Below are the code and all the weights of a small trained network. Each question names an input and a target symbol and asks about switching units off, where a switched-off unit gives its printed mean instead of its output.

import numpy as np


def w(rows, s, z=0):
    codes = np.array(rows[::2]) - 128.0
    scale = np.full(codes.shape[1], s)
    scale[-1] = z or s
    return codes * scale


def norm(h):
    return h / np.sqrt((h * h).mean(-1, keepdims=True) + 1e-5)


def softmax(a):
    e = np.exp(a - a.max(-1, keepdims=True))
    return e / e.sum(-1, keepdims=True)


def log_softmax(a):
    a = a - a.max(-1, keepdims=True)
    return a - np.log(np.exp(a).sum(-1, keepdims=True))


def net(x, mask):
    ids = ['ΞΣΦΨαβγδεζθλμπτ'.index(c) for c in x.split()]
    T = len(ids)
    res = E[ids] + P[:T]
    u = 0
    for l in range(3):
        r = norm(res)
        for j in range(2):
            rows = slice(3 * j, 3 * j + 3)
            q, k, v = (r @ M[l][rows].T for M in (Q, K, V))
            z = softmax(np.where(np.tri(T) > 0, q @ k.T / 3**0.5, -1e9)) @ v
            o = O[l][rows]
            res = res + np.where(mask[u + j], z, o[:, -1]) @ o[:, :-1]
        u += 2
    return log_softmax(norm(res)[-1] @ U[:, :-1].T + U[:, -1])


Q, K, V, O = {}, {}, {}, {}
E = w([
[105,129,83,170,76],'Ξ',
[96,194,176,147,116],'Σ',
[63,207,118,39,26],'Φ',
[96,194,156,115,2],'Ψ',
[89,180,176,107,129],'α',
[70,166,167,182,120],'β',
[77,127,132,137,144],'γ',
[171,189,128,154,100],'δ',
[45,128,89,183,132],'ε',
[103,156,99,92,201],'ζ',
[131,166,84,102,162],'θ',
[113,164,56,169,104],'λ',
[88,157,171,147,93],'μ',
[122,215,167,82,159],'π',
[75,117,56,140,132],'τ',
],0.016)
P = w([
[146,113,129,134,141],'0',
[84,254,143,131,124],'1',
[133,118,130,117,118],'2',
[99,212,115,141,126],'3',
[134,118,130,117,119],'4',
[104,199,113,142,132],'5',
[134,118,130,117,120],'6',
[102,201,107,141,133],'7',
],0.044)
Q[0] = w([
[202,183,138,107,105],'L0H1',
[173,4,78,47,103],'L0H1',
[144,106,151,111,42],'L0H1',
[91,87,105,138,115],'L0H2',
[190,153,65,131,115],'L0H2',
[156,76,147,76,75],'L0H2',
],0.038)
K[0] = w([
[187,159,140,78,127],'L0H1',
[150,78,3,96,89],'L0H1',
[133,126,135,85,40],'L0H1',
[112,76,101,123,98],'L0H2',
[173,144,71,115,122],'L0H2',
[102,143,126,55,51],'L0H2',
],0.039)
V[0] = w([
[113,88,83,103,148],'L0H1',
[48,125,152,110,169],'L0H1',
[170,84,99,146,97],'L0H1',
[99,69,253,79,155],'L0H2',
[160,208,147,48,185],'L0H2',
[47,190,126,197,144],'L0H2',
],0.032)
O[0] = w([
[134,95,59,101,175,2],'L0H1',
[43,117,132,100,168,150],'L0H1',
[180,102,66,118,102,31],'L0H1',
[114,13,14,131,192,47],'L0H2',
[196,90,96,2,64,90],'L0H2',
[201,166,153,144,205,186],'L0H2',
],0.021,0.012)
Q[1] = w([
[64,4,143,177,72],'L1H1',
[150,50,199,32,173],'L1H1',
[116,146,77,85,12],'L1H1',
[10,185,30,61,82],'L1H2',
[74,48,106,111,195],'L1H2',
[113,179,130,198,196],'L1H2',
],0.033)
K[1] = w([
[55,4,108,157,107],'L1H1',
[120,76,137,22,184],'L1H1',
[156,121,89,92,11],'L1H1',
[71,173,92,37,40],'L1H2',
[41,61,99,109,202],'L1H2',
[89,198,110,180,168],'L1H2',
],0.035)
V[1] = w([
[135,145,32,112,132],'L1H1',
[119,253,53,122,103],'L1H1',
[139,28,186,214,59],'L1H1',
[194,145,99,153,132],'L1H2',
[90,213,123,112,129],'L1H2',
[166,136,144,89,202],'L1H2',
],0.037)
O[1] = w([
[138,81,81,209,105,28],'L1H1',
[184,43,5,125,158,254],'L1H1',
[2,170,190,107,149,142],'L1H1',
[117,78,118,164,78,197],'L1H2',
[104,98,109,54,159,219],'L1H2',
[187,123,172,117,92,68],'L1H2',
],0.03,0.0089)
Q[2] = w([
[160,27,200,137,175],'L2H1',
[139,148,139,144,211],'L2H1',
[106,94,80,124,182],'L2H1',
[172,133,74,68,117],'L2H2',
[155,149,123,103,193],'L2H2',
[117,254,102,121,99],'L2H2',
],0.036)
K[2] = w([
[177,22,231,135,178],'L2H1',
[84,134,163,182,180],'L2H1',
[121,88,93,157,183],'L2H1',
[168,127,66,66,94],'L2H2',
[132,124,113,97,202],'L2H2',
[96,253,80,109,95],'L2H2',
],0.032)
V[2] = w([
[243,44,175,183,120],'L2H1',
[99,192,143,195,88],'L2H1',
[152,148,157,104,102],'L2H1',
[83,6,162,96,97],'L2H2',
[108,156,115,77,210],'L2H2',
[21,156,205,212,71],'L2H2',
],0.023)
O[2] = w([
[99,125,124,63,255,10],'L2H1',
[171,83,77,158,153,217],'L2H1',
[133,134,157,150,177,150],'L2H1',
[110,133,193,46,195,75],'L2H2',
[86,159,47,98,120,176],'L2H2',
[202,14,115,77,113,212],'L2H2',
],0.018,0.011)
U = w([
[55,115,184,224,122,68],'Ξ',
[231,107,82,117,177,204],'Σ',
[183,170,183,50,158,172],'Φ',
[194,215,111,163,96,85],'Ψ',
[138,53,152,90,184,254],'α',
[143,153,84,203,214,148],'β',
[81,126,54,92,191,230],'γ',
[27,88,146,76,93,72],'δ',
[160,140,211,196,195,162],'ε',
[83,218,91,82,97,49],'ζ',
[182,95,165,124,44,120],'θ',
[140,189,248,129,96,6],'λ',
[109,35,89,162,173,239],'μ',
[150,118,53,28,114,136],'π',
[112,113,52,204,74,103],'τ',
],0.019,0.0056)

Each question gives the input, a string of symbols that net reads in full, and the target symbol t.
The units are the heads (3 rows each of Q, K, V and O). Each row of codes is followed by its name. A weight is (code - 128) times the scale printed after its matrix; where a second scale follows, it is the last column's (O and U).
mask holds one flag per head, layer by layer. A switched-off head (its flag False) gives its mean, the last column of its rows in O, instead of its output. The means were averaged over made-up inputs and are rounded, as every weight is.
A unit's drop is (log p(t) with every unit on - log p(t) with that unit switched off) / (log p(t) with every unit on - log p(t) with every unit switched off).
The circuit of an input: a set's keep is (log p(t) with only the set's units on - log p(t) with every unit switched off) / (log p(t) with every unit on - log p(t) with every unit switched off). Starting from all 6 units, units are removed one at a time, each time the one whose removal leaves the highest keep (on an exact tie, the one counted first), for as long as the keep stays at least 0.8.
circuit, biggest first: the units of the circuit, biggest drop first
unit that matters most: the unit with the biggest drop
which heads matter: for each layer, one digit per head in row order, 1 if its drop is at least 0.15 and else 0, layers parted by /
drop of u: that unit's drop, to one decimal
input π γ π Ξ Φ, target ζ: circuit, biggest first => L2H2, L2H1, L1H2
input ζ β Ψ λ Ξ β, target ζ: which heads matter => 10 / 11 / 01
input δ ε ζ, target Σ: which heads matter => 11 / 10 / 00
input α Φ μ γ θ Φ β τ, target α: unit that matters most => L0H2
input λ θ λ ζ τ, target γ: circuit, biggest first => L0H1, L0H2, L1H2
input β β μ Ψ δ β α γ, target β: which heads matter => 01 / 10 / 01
input θ μ μ Ξ δ δ β μ, target θ: circuit, biggest first => L0H2, L0H1, L1H1
input β ζ θ Ξ Ξ Ψ, target β: which heads matter => 01 / 00 / 01
input δ θ δ Ψ λ γ, target δ: which heads matter => 11 / 00 / 00
input δ δ Ξ ζ τ, target γ: circuit, biggest first => L1H2, L0H1, L0H2
input α τ ε β Ψ, target δ: circuit, biggest first => L1H1, L0H2
input δ β Σ ε ε Ψ ζ Ξ, target δ: circuit, biggest first => L0H2, L0H1, L1H1
input λ θ Σ, target λ: circuit, biggest first => L0H2, L1H1, L0H1
input β δ μ Φ α π, target β: circuit, biggest first => L0H2
input ζ β Ξ δ, target ζ: which heads matter => 11 / 11 / 01
input Ξ Ξ Ψ δ ε, target β: circuit, biggest first => L0H1, L0H2
input ζ θ λ Ξ λ ζ ζ, target Σ: which heads matter => 11 / 10 / 10
input α π θ γ, target α: circuit, biggest first => L0H2, L1H1, L2H2, L0H1
input τ δ α, target α: circuit, biggest first => L0H2, L1H1, L2H2
input ε β Ξ μ β Ψ ζ Σ, target ε: circuit, biggest first => L0H2
input τ Ξ ζ Φ Φ, target ζ: circuit, biggest first => L2H2, L1H2, L2H1
input γ Φ Ξ ζ Φ β Ψ λ, target γ: drop of L1H2 => 0.6
input θ Ξ δ Ξ, target θ: drop of L0H1 => 1.0
input Ξ λ δ Φ Ψ ε, target Ξ: drop of L2H2 => 0.1
